Below is a small trained network, with its code and all its weights. Each question gives an input and a class and asks what happens when units are switched off, that is, made to give their printed mean instead of their output.

import numpy as np


def w(rows, s, z=0):
    codes = np.array(rows[::2]) - 128.0
    scale = np.full(codes.shape[1], s)
    scale[-1] = z or s
    return codes * scale


def f(y):
    return np.maximum(y, 0)


def log_softmax(a):
    a = a - a.max(-1, keepdims=True)
    return a - np.log(np.exp(a).sum(-1, keepdims=True))


def net(x, mask):
    res = np.array(x, float).reshape(1, 8) / 4 @ E
    y = f(res @ A[0][:, :-1].T + A[0][:, -1])
    res = res + np.where(mask, y, B[0][:, -1]) @ B[0][:, :-1]
    return log_softmax(res[-1] @ U[:, :-1].T + U[:, -1])


A, B = {}, {}
E = w([
[148,199,174,131,180,127,187,38,232,107,103,143],'x0',
[126,130,129,130,127,125,129,131,128,124,127,125],'x1',
[10,37,182,96,205,167,142,49,106,106,175,69],'x2',
[66,189,64,78,59,104,238,73,83,188,120,122],'x3',
[189,53,62,155,186,52,203,135,133,141,202,107],'x4',
[137,139,193,36,194,85,174,185,70,111,98,204],'x5',
[185,179,171,102,117,254,192,181,120,123,202,53],'x6',
[142,86,35,59,129,155,143,135,152,26,38,60],'x7',
],0.007)
A[0] = w([
[147,142,155,119,120,194,170,147,110,111,161,83,79],'N1',
[178,164,158,111,129,214,192,181,127,139,201,61,139],'N2',
[167,138,126,136,184,86,182,88,198,119,160,113,111],'N3',
[130,84,48,40,128,147,130,157,122,12,30,74,60],'N4',
[168,163,153,110,120,193,161,177,95,127,175,71,102],'N5',
[122,73,101,135,84,132,64,242,19,157,153,118,154],'N6',
[116,158,193,171,135,122,114,126,98,195,204,163,3],'N7',
[68,163,92,104,88,119,201,93,81,197,127,127,39],'N8',
[71,93,113,185,118,172,118,72,146,130,156,59,117],'N9',
[174,134,184,169,194,149,93,125,199,97,110,134,91],'N10',
[111,164,99,64,87,113,207,93,92,182,136,132,35],'N11',
[82,182,173,101,91,180,66,106,141,103,61,142,49],'N12',
[122,120,189,35,186,93,167,173,62,108,96,165,125],'N13',
[246,217,62,157,45,83,94,225,151,168,83,180,53],'N14',
[64,154,173,101,91,180,86,116,139,112,95,153,57],'N15',
[230,107,63,163,143,74,180,156,149,146,155,136,84],'N16',
[137,132,177,40,178,114,159,164,52,106,88,196,121],'N17',
[84,185,199,116,87,176,74,116,121,114,77,137,107],'N18',
[165,112,163,154,176,123,58,148,151,103,158,137,1],'N19',
[112,143,148,198,107,136,107,100,127,169,166,130,102],'N20',
[91,182,177,124,89,177,79,117,124,136,61,133,60],'N21',
[107,78,98,104,78,116,73,217,16,135,138,116,167],'N22',
[164,70,91,157,178,73,188,106,149,147,212,110,79],'N23',
[197,218,136,171,131,108,164,115,192,116,76,150,108],'N24',
[160,88,117,112,181,102,191,153,114,120,155,151,72],'N25',
[100,142,72,80,90,135,190,104,103,137,115,135,54],'N26',
[51,63,71,158,139,10,60,75,132,143,36,199,118],'N27',
[108,111,115,153,158,55,104,80,145,133,81,157,113],'N28',
[106,131,183,169,124,117,115,144,99,203,197,156,34],'N29',
[154,94,118,127,162,151,90,164,156,71,91,116,76],'N30',
[103,139,198,142,123,115,114,130,122,159,167,156,79],'N31',
[134,162,157,48,165,83,175,182,74,101,116,186,76],'N32',
[151,64,101,158,193,83,190,98,136,121,190,100,81],'N33',
[89,149,80,120,67,117,166,96,122,153,136,119,62],'N34',
[152,194,202,97,182,123,178,39,236,100,85,149,170],'N35',
[134,90,51,64,127,150,125,106,163,47,47,50,82],'N36',
[160,91,80,138,152,100,148,159,127,159,163,116,84],'N37',
[103,186,94,104,82,90,190,91,116,157,134,122,12],'N38',
[124,118,68,200,62,158,90,66,178,146,143,44,97],'N39',
[170,85,170,158,182,145,69,183,168,102,161,142,8],'N40',
[3,52,179,103,207,155,140,65,101,125,181,88,62],'N41',
[117,84,182,142,174,141,71,135,169,91,153,125,17],'N42',
[22,73,168,96,207,147,131,56,100,106,161,65,68],'N43',
[104,135,153,158,130,74,96,113,120,174,154,169,87],'N44',
[136,163,188,172,138,120,107,140,130,212,196,181,57],'N45',
[133,142,53,230,53,152,86,81,172,133,151,76,163],'N46',
[201,108,160,171,161,133,48,182,144,95,126,136,37],'N47',
[117,129,186,165,121,124,125,102,100,191,169,162,41],'N48',
],0.0069,0.0021)
B[0] = w([
[153,166,149,73,130,79,101,112,148,107,157,104,170],'N1',
[176,174,193,13,141,31,52,118,163,90,179,62,203],'N2',
[45,92,74,122,101,139,137,128,135,148,199,135,181],'N3',
[202,205,28,190,162,87,207,147,167,127,112,124,217],'N4',
[152,156,166,68,133,74,79,110,158,111,155,81,184],'N5',
[55,61,80,102,90,131,189,38,174,191,188,104,208],'N6',
[181,178,65,168,145,85,197,143,147,103,106,110,178],'N7',
[104,114,151,161,187,192,90,69,72,71,60,59,192],'N8',
[169,112,187,155,129,132,110,154,144,173,118,183,185],'N9',
[81,96,127,133,143,146,122,64,101,124,108,92,183],'N10',
[94,119,167,177,188,176,88,73,62,95,74,72,187],'N11',
[61,144,70,118,128,165,105,203,94,104,175,151,184],'N12',
[168,87,166,189,172,140,97,157,168,202,131,163,198],'N13',
[175,64,200,85,16,147,161,109,96,78,57,188,234],'N14',
[85,148,89,129,114,149,99,191,105,102,164,155,174],'N15',
[90,139,105,121,95,184,91,195,78,75,142,184,188],'N16',
[148,100,174,179,184,151,96,158,169,198,141,167,197],'N17',
[75,148,66,120,127,161,94,196,85,105,194,164,189],'N18',
[100,115,135,183,170,154,123,77,63,100,84,65,166],'N19',
[174,157,101,152,169,112,169,163,143,158,114,141,165],'N20',
[69,137,74,106,133,176,86,197,79,96,188,173,180],'N21',
[69,71,87,109,98,116,186,50,185,183,195,106,204],'N22',
[72,166,91,123,112,175,77,191,78,88,172,159,189],'N23',
[105,72,131,96,53,137,185,81,137,145,135,150,189],'N24',
[98,141,131,135,140,164,88,190,106,132,137,169,166],'N25',
[117,124,135,156,179,159,113,99,103,109,74,84,176],'N26',
[171,204,201,3,152,22,35,110,177,75,183,57,244],'N27',
[135,154,153,77,124,77,89,125,150,107,169,87,187],'N28',
[173,178,57,156,141,102,195,127,160,115,94,110,175],'N29',
[121,149,107,170,160,148,158,85,104,114,92,81,172],'N30',
[161,165,63,164,148,92,176,140,149,124,138,120,166],'N31',
[149,81,186,170,172,152,89,158,148,196,121,150,188],'N32',
[68,147,82,110,104,175,81,204,68,92,178,186,187],'N33',
[113,110,162,179,184,166,107,91,87,120,94,84,175],'N34',
[54,48,81,122,92,125,182,58,180,207,217,115,221],'N35',
[179,206,55,184,164,103,208,164,170,138,104,132,211],'N36',
[79,131,107,119,107,158,105,150,107,107,154,166,161],'N37',
[84,89,149,164,171,179,98,85,69,103,80,90,180],'N38',
[151,89,187,174,195,139,94,177,168,197,128,181,201],'N39',
[99,110,147,153,175,163,114,76,88,103,71,79,178],'N40',
[187,108,177,101,3,128,178,138,122,94,45,195,223],'N41',
[105,126,130,147,128,180,128,71,89,109,72,108,172],'N42',
[187,100,165,93,28,129,188,137,111,102,65,203,216],'N43',
[169,190,76,131,153,78,165,132,157,101,126,91,168],'N44',
[175,182,57,165,134,119,187,126,135,95,96,102,183],'N45',
[169,88,213,164,171,141,71,171,156,209,124,178,208],'N46',
[75,98,150,152,151,169,123,57,56,90,54,67,183],'N47',
[173,187,72,155,143,100,170,144,149,118,100,122,169],'N48',
],0.0061,0.011)
U = w([
[87,109,148,178,193,167,111,54,42,82,55,48,3],'0',
[187,196,41,179,168,108,209,163,169,111,103,111,91],'1',
[168,89,184,97,5,139,162,134,106,90,68,189,159],'2',
[47,145,80,122,126,163,78,233,74,90,196,168,114],'3',
[158,169,189,39,158,72,65,110,177,94,179,58,156],'4',
[155,80,194,190,202,148,92,180,176,237,130,171,162],'5',
[47,58,83,117,89,133,189,38,182,194,201,102,247],'6',
],0.011,0.0011)

Each question gives the input, the list of numbers given to net, and the class t.
The units are the neurons (one row each of A and B). Each row of codes is followed by its name. A weight is (code - 128) times the scale printed after its matrix; where a second scale follows, it is the last column's (A, B and U).
mask holds one flag per neuron, in row order. A switched-off neuron (its flag False) gives its mean, the last column of its row in B, instead of its output. The means were averaged over made-up inputs and are rounded, as every weight is.
A unit's drop is (log p(t) with every unit on - log p(t) with that unit switched off) / (log p(t) with every unit on - log p(t) with every unit switched off).
The circuit of an input: a set's keep is (log p(t) with only the set's units on - log p(t) with every unit switched off) / (log p(t) with every unit on - log p(t) with every unit switched off). Starting from the 12 units with the biggest drops (on a tie, the unit counted first), units are removed one at a time, each time the one whose removal leaves the highest keep (on an exact tie, the one counted first), for as long as the keep stays at least 0.8.
circuit, biggest first: the units of the circuit, biggest drop first
unit that matters most: the unit with the biggest drop
k most important neurons: the k neurons with the biggest drops, biggest first
drop of u: that unit's drop, to one decimal
input [2,5,4,6,6,3,-3,3], class 0: 3 most important neurons : N11, N8, N26
input [-7,-6,2,5,5,-8,-8,-6], class 4: unit that matters most : N27
input [-2,5,0,7,-4,-7,1,8], class 1: 2 most important neurons : N36, N4
input [1,3,3,0,5,-7,-6,5], class 5: circuit, biggest first : N39, N46
input [6,5,7,-2,7,-4,-1,3], class 2: circuit, biggest first : N41, N43
input [5,6,-3,5,-3,-8,6,-6], class 5: 3 most important neurons : N46, N39, N27
input [-5,-5,-3,5,-5,7,3,5], class 5: circuit, biggest first : N17, N13
input [-3,-3,6,-8,4,2,-3,-8], class 0: 4 most important neurons : N40, N19, N47, N42
input [-7,-6,-7,-3,6,8,-7,-8], class 1: 4 most important neurons : N45, N44, N29, N7
input [-6,-2,-2,0,6,0,7,-6], class 4: 4 most important neurons : N2, N5, N4, N36
input [-8,-6,-3,-6,-4,-6,-7,4], class 6: 2 most important neurons : N6, N22
input [-1,3,7,-3,-2,-8,-8,-7], class 4: 2 most important neurons : N27, N28
input [-5,8,-7,-4,-8,-3,-4,7], class 3: 4 most important neurons : N12, N21, N18, N41
input [5,-5,-6,2,3,-2,3,-1], class 2: unit that matters most : N14
input [7,-6,1,4,-8,4,-5,7], class 3: 3 most important neurons : N12, N21, N18
input [-1,2,-2,0,-4,6,-2,-6], class 1: circuit, biggest first : N45, N7
input [5,8,4,2,5,-4,5,5], class 1: 3 most important neurons : N36, N27, N4
input [1,-6,0,5,8,8,-6,-3], class 3: 2 most important neurons : N23, N33
input [8,-7,-1,1,0,-1,6,1], class 6: 2 most important neurons : N35, N27
input [-1,-3,-1,-1,7,-3,2,-7], class 1: circuit, biggest first : N45
input [-3,1,-7,2,3,8,2,-5], class 5: 4 most important neurons : N32, N17, N13, N41
input [-4,6,3,-7,5,7,-1,-5], class 0: drop of N19 : 0.3
input [6,7,-6,8,-7,-8,7,7], class 0: drop of N8 : 0.2
input [4,-7,3,-8,-6,0,3,-5], class 0: drop of N36 : 0.0
input [-5,2,8,1,3,-3,4,-5], class 2: drop of N41 : 0.2
